Below is a small trained network, with its code and all its weights. Each question gives an input and a target symbol and asks what happens when units are switched off, that is, made to give their printed mean instead of their output.

import numpy as np


def w(rows, s, z=0):
    codes = np.array(rows[::2]) - 128.0
    scale = np.full(codes.shape[1], s)
    scale[-1] = z or s
    return codes * scale


def norm(h):
    return h / np.sqrt((h * h).mean(-1, keepdims=True) + 1e-5)


def f(y):
    return y / 2 * (1 + np.tanh(0.7978845608 * (y + 0.044715 * y**3)))


def softmax(a):
    e = np.exp(a - a.max(-1, keepdims=True))
    return e / e.sum(-1, keepdims=True)


def log_softmax(a):
    a = a - a.max(-1, keepdims=True)
    return a - np.log(np.exp(a).sum(-1, keepdims=True))


def net(x, mask):
    ids = ['βγδεζηλμξπστφψω'.index(c) for c in x.split()]
    T = len(ids)
    res = E[ids] + P[:T]
    u = 0
    for l in range(3):
        r = norm(res)
        for j in range(2):
            rows = slice(2 * j, 2 * j + 2)
            q, k, v = (r @ M[l][rows].T for M in (Q, K, V))
            z = softmax(np.where(np.tri(T) > 0, q @ k.T / 2**0.5, -1e9)) @ v
            o = O[l][rows]
            res = res + np.where(mask[u + j], z, o[:, -1]) @ o[:, :-1]
        u += 2
        y = f(norm(res) @ A[l][:, :-1].T + A[l][:, -1])
        res = res + np.where(mask[u : u + 4], y, B[l][:, -1]) @ B[l][:, :-1]
        u += 4
    return log_softmax(norm(res)[-1] @ U[:, :-1].T + U[:, -1])


Q, K, V, O, A, B = {}, {}, {}, {}, {}, {}
E = w([
[185,102,145,109,119],'β',
[208,125,152,43,181],'γ',
[87,151,77,173,91],'δ',
[125,52,106,162,189],'ε',
[197,209,50,157,216],'ζ',
[222,162,108,17,114],'η',
[108,103,34,131,188],'λ',
[201,168,178,127,57],'μ',
[223,162,178,72,162],'ξ',
[110,162,77,42,124],'π',
[112,134,166,131,100],'σ',
[103,118,67,79,165],'τ',
[107,111,130,132,244],'φ',
[81,182,152,113,197],'ψ',
[66,125,70,113,218],'ω',
],0.011)
P = w([
[149,29,117,123,93],'0',
[164,210,111,184,253],'1',
[162,227,106,158,205],'2',
[171,227,117,165,189],'3',
[172,227,123,162,191],'4',
[179,229,118,160,199],'5',
[184,221,126,139,201],'6',
[186,198,119,165,203],'7',
],0.0043)
Q[0] = w([
[193,142,76,110,209],'L0H1',
[195,109,102,129,212],'L0H1',
[58,80,74,60,125],'L0H2',
[182,254,74,166,154],'L0H2',
],0.0091)
K[0] = w([
[70,9,200,67,155],'L0H1',
[35,2,186,128,124],'L0H1',
[33,4,10,47,142],'L0H2',
[197,232,199,8,127],'L0H2',
],0.0055)
V[0] = w([
[7,103,151,101,46],'L0H1',
[42,66,239,153,85],'L0H1',
[188,191,6,233,165],'L0H2',
[65,52,179,148,1],'L0H2',
],0.0045)
O[0] = w([
[161,109,115,75,176,54],'L0H1',
[115,41,122,73,206,74],'L0H1',
[150,162,2,162,119,209],'L0H2',
[101,137,192,51,152,1],'L0H2',
],0.0064,0.0076)
A[0] = w([
[116,199,123,136,205,110],'L0N1',
[177,162,138,144,3,56],'L0N2',
[139,89,235,143,27,185],'L0N3',
[162,164,70,175,87,5],'L0N4',
],0.0063,0.0013)
B[0] = w([
[122,168,82,184,77,212],'L0N1',
[164,23,125,255,134,167],'L0N2',
[25,178,135,177,226,117],'L0N3',
[124,152,112,114,196,253],'L0N4',
],0.0063,0.0047)
Q[1] = w([
[75,137,212,73,80],'L1H1',
[196,161,65,206,254],'L1H1',
[161,162,97,159,115],'L1H2',
[82,110,110,110,106],'L1H2',
],0.0093)
K[1] = w([
[211,193,55,177,41],'L1H1',
[97,2,225,8,109],'L1H1',
[216,79,186,90,118],'L1H2',
[120,200,90,114,95],'L1H2',
],0.006)
V[1] = w([
[162,58,168,31,114],'L1H1',
[129,253,170,109,196],'L1H1',
[128,29,148,119,49],'L1H2',
[123,103,185,125,62],'L1H2',
],0.0074)
O[1] = w([
[213,25,167,107,73,23],'L1H1',
[32,179,199,97,36,82],'L1H1',
[254,170,107,142,217,2],'L1H2',
[163,165,140,183,196,2],'L1H2',
],0.0057,0.0051)
A[1] = w([
[26,92,114,42,165,248],'L1N1',
[161,96,114,3,147,1],'L1N2',
[143,29,176,40,137,82],'L1N3',
[160,132,80,137,165,129],'L1N4',
],0.007,0.0023)
B[1] = w([
[88,144,140,61,2,139],'L1N1',
[178,107,90,247,103,97],'L1N2',
[149,148,44,159,67,112],'L1N3',
[84,50,126,122,127,254],'L1N4',
],0.0072,0.0031)
Q[2] = w([
[124,136,183,88,136],'L2H1',
[181,136,199,64,56],'L2H1',
[76,170,194,67,77],'L2H2',
[115,140,255,55,122],'L2H2',
],0.0083)
K[2] = w([
[68,183,55,176,165],'L2H1',
[133,247,82,228,188],'L2H1',
[233,162,92,209,211],'L2H2',
[131,227,45,254,121],'L2H2',
],0.0071)
V[2] = w([
[225,167,92,198,48],'L2H1',
[191,91,200,2,16],'L2H1',
[70,72,195,81,231],'L2H2',
[147,152,212,203,206],'L2H2',
],0.0068)
O[2] = w([
[157,143,177,57,124,159],'L2H1',
[151,208,57,116,81,2],'L2H1',
[71,78,96,206,54,91],'L2H2',
[166,163,140,255,109,85],'L2H2',
],0.0082,0.0067)
A[2] = w([
[191,153,173,170,25,86],'L2N1',
[132,48,151,150,140,116],'L2N2',
[135,99,161,102,3,19],'L2N3',
[80,130,129,87,96,1],'L2N4',
],0.0056,0.0049)
B[2] = w([
[83,211,81,166,46,73],'L2N1',
[168,115,107,127,176,153],'L2N2',
[132,73,35,181,138,28],'L2N3',
[168,205,56,188,255,1],'L2N4',
],0.0087,0.0011)
U = w([
[196,208,33,198,207,163],'β',
[67,230,180,139,227,143],'γ',
[200,213,193,96,92,126],'δ',
[92,110,101,35,169,4],'ε',
[163,112,175,65,159,106],'ζ',
[59,171,136,43,79,155],'η',
[83,132,225,208,108,161],'λ',
[106,123,227,227,86,117],'μ',
[39,2,81,193,153,66],'ξ',
[116,200,98,209,34,150],'π',
[56,137,128,109,177,206],'σ',
[212,58,139,190,216,124],'τ',
[121,115,102,87,35,193],'φ',
[221,133,207,61,132,191],'ψ',
[35,131,83,72,130,44],'ω',
],0.0095,0.0033)

Each question gives the input, a string of symbols that net reads in full, and the target symbol t.
The units are the heads (2 rows each of Q, K, V and O) and the neurons (one row each of A and B). Each row of codes is followed by its name. A weight is (code - 128) times the scale printed after its matrix; where a second scale follows, it is the last column's (O, A, B and U).
mask holds one flag per unit, layer by layer, with each layer's heads first. A switched-off unit (its flag False) gives its mean, the last column of its rows in O or B, instead of its output. The means were averaged over made-up inputs and are rounded, as every weight is.
A unit's drop is (log p(t) with every unit on - log p(t) with that unit switched off) / (log p(t) with every unit on - log p(t) with every unit switched off).
The circuit of an input: a set's keep is (log p(t) with only the set's units on - log p(t) with every unit switched off) / (log p(t) with every unit on - log p(t) with every unit switched off). Starting from the 12 units with the biggest drops (on a tie, the unit counted first), units are removed one at a time, each time the one whose removal leaves the highest keep (on an exact tie, the one counted first), for as long as the keep stays at least 0.8.
circuit, biggest first: the units of the circuit, biggest drop first
most important unit: the unit with the biggest drop
k most important neurons: the k neurons with the biggest drops, biggest first
k most important neurons of layer l: the k neurons of layer l with the biggest drops, biggest first
heads that matter: for each layer, one digit per head in row order, 1 if its drop is at least 0.15 and else 0, layers parted by /
input β σ β ω π ε, target π: 2 most important neurons -> [L0N3 L0N4]
input ζ ζ β φ, target γ: circuit, biggest first -> [L2H2 L1H1]
input φ δ η σ, target ξ: circuit, biggest first -> [L0N2 L2H2 L1N1]
input ψ ω φ ψ β, target η: 4 most important neurons -> [L1N1 L0N2 L1N4 L0N1]
input φ ζ ζ ζ β ξ ζ, target ξ: circuit, biggest first -> [L2H2 L0H2 L0H1 L2H1]
input σ ζ μ σ γ ζ ε π, target φ: heads that matter -> 11 / 10 / 00
input ε φ σ τ ζ β β ζ, target τ: circuit, biggest first -> [L1H1 L0H2 L0H1]
input σ φ η φ, target φ: most important unit -> L0H2
input ζ ζ ε γ β ε π, target γ: circuit, biggest first -> [L1H1 L2H2 L2H1]
input β ξ μ δ γ η, target π: heads that matter -> 01 / 01 / 01
input μ β σ δ ζ ζ φ β, target μ: 3 most important neurons -> [L0N3 L0N2 L0N1]
input β ζ σ μ ζ σ λ, target π: heads that matter -> 11 / 11 / 11
input φ η γ, target ξ: circuit, biggest first -> [L0H2 L2H2]
input σ π μ τ, target φ: heads that matter -> 11 / 10 / 10
input φ ε σ μ, target ξ: most important neuron of layer 0 -> [L0N2]
input π φ ε π φ γ φ, target ψ: heads that matter -> 11 / 10 / 10
input β σ ξ σ, target π: 2 most important neurons of layer 0 -> [L0N3 L0N1]
input ε ζ ξ ω ζ ξ δ β, target τ: heads that matter -> 00 / 11 / 00
input γ μ β, target δ: 3 most important neurons of layer 0 -> [L0N1 L0N3 L0N4]
input φ ω φ δ γ φ η, target ξ: circuit, biggest first -> [L0H2 L2H2 L0N2 L0H1]
input ε δ ζ σ ζ π, target τ: heads that matter -> 01 / 11 / 00
input β λ β, target π: 4 most important neurons -> [L0N3 L0N4 L0N1 L1N1]
input η ζ τ β ζ μ φ π, target β: 4 most important neurons -> [L0N2 L0N1 L1N1 L0N4]
input η φ δ φ ζ β φ, target β: heads that matter -> 11 / 11 / 11
input φ ψ η γ, target ξ: circuit, biggest first -> [L0H2 L2H2 L0H1]
input π η σ σ, target ψ: most important unit -> L0H1
input ζ φ ζ μ δ, target γ: circuit, biggest first -> [L2H2 L2H1]
input ε ζ ω μ ζ ω β, target τ: most important unit -> L1H2
input β ζ φ ζ, target π: circuit, biggest first -> [L0H2 L0N3 L2H2]
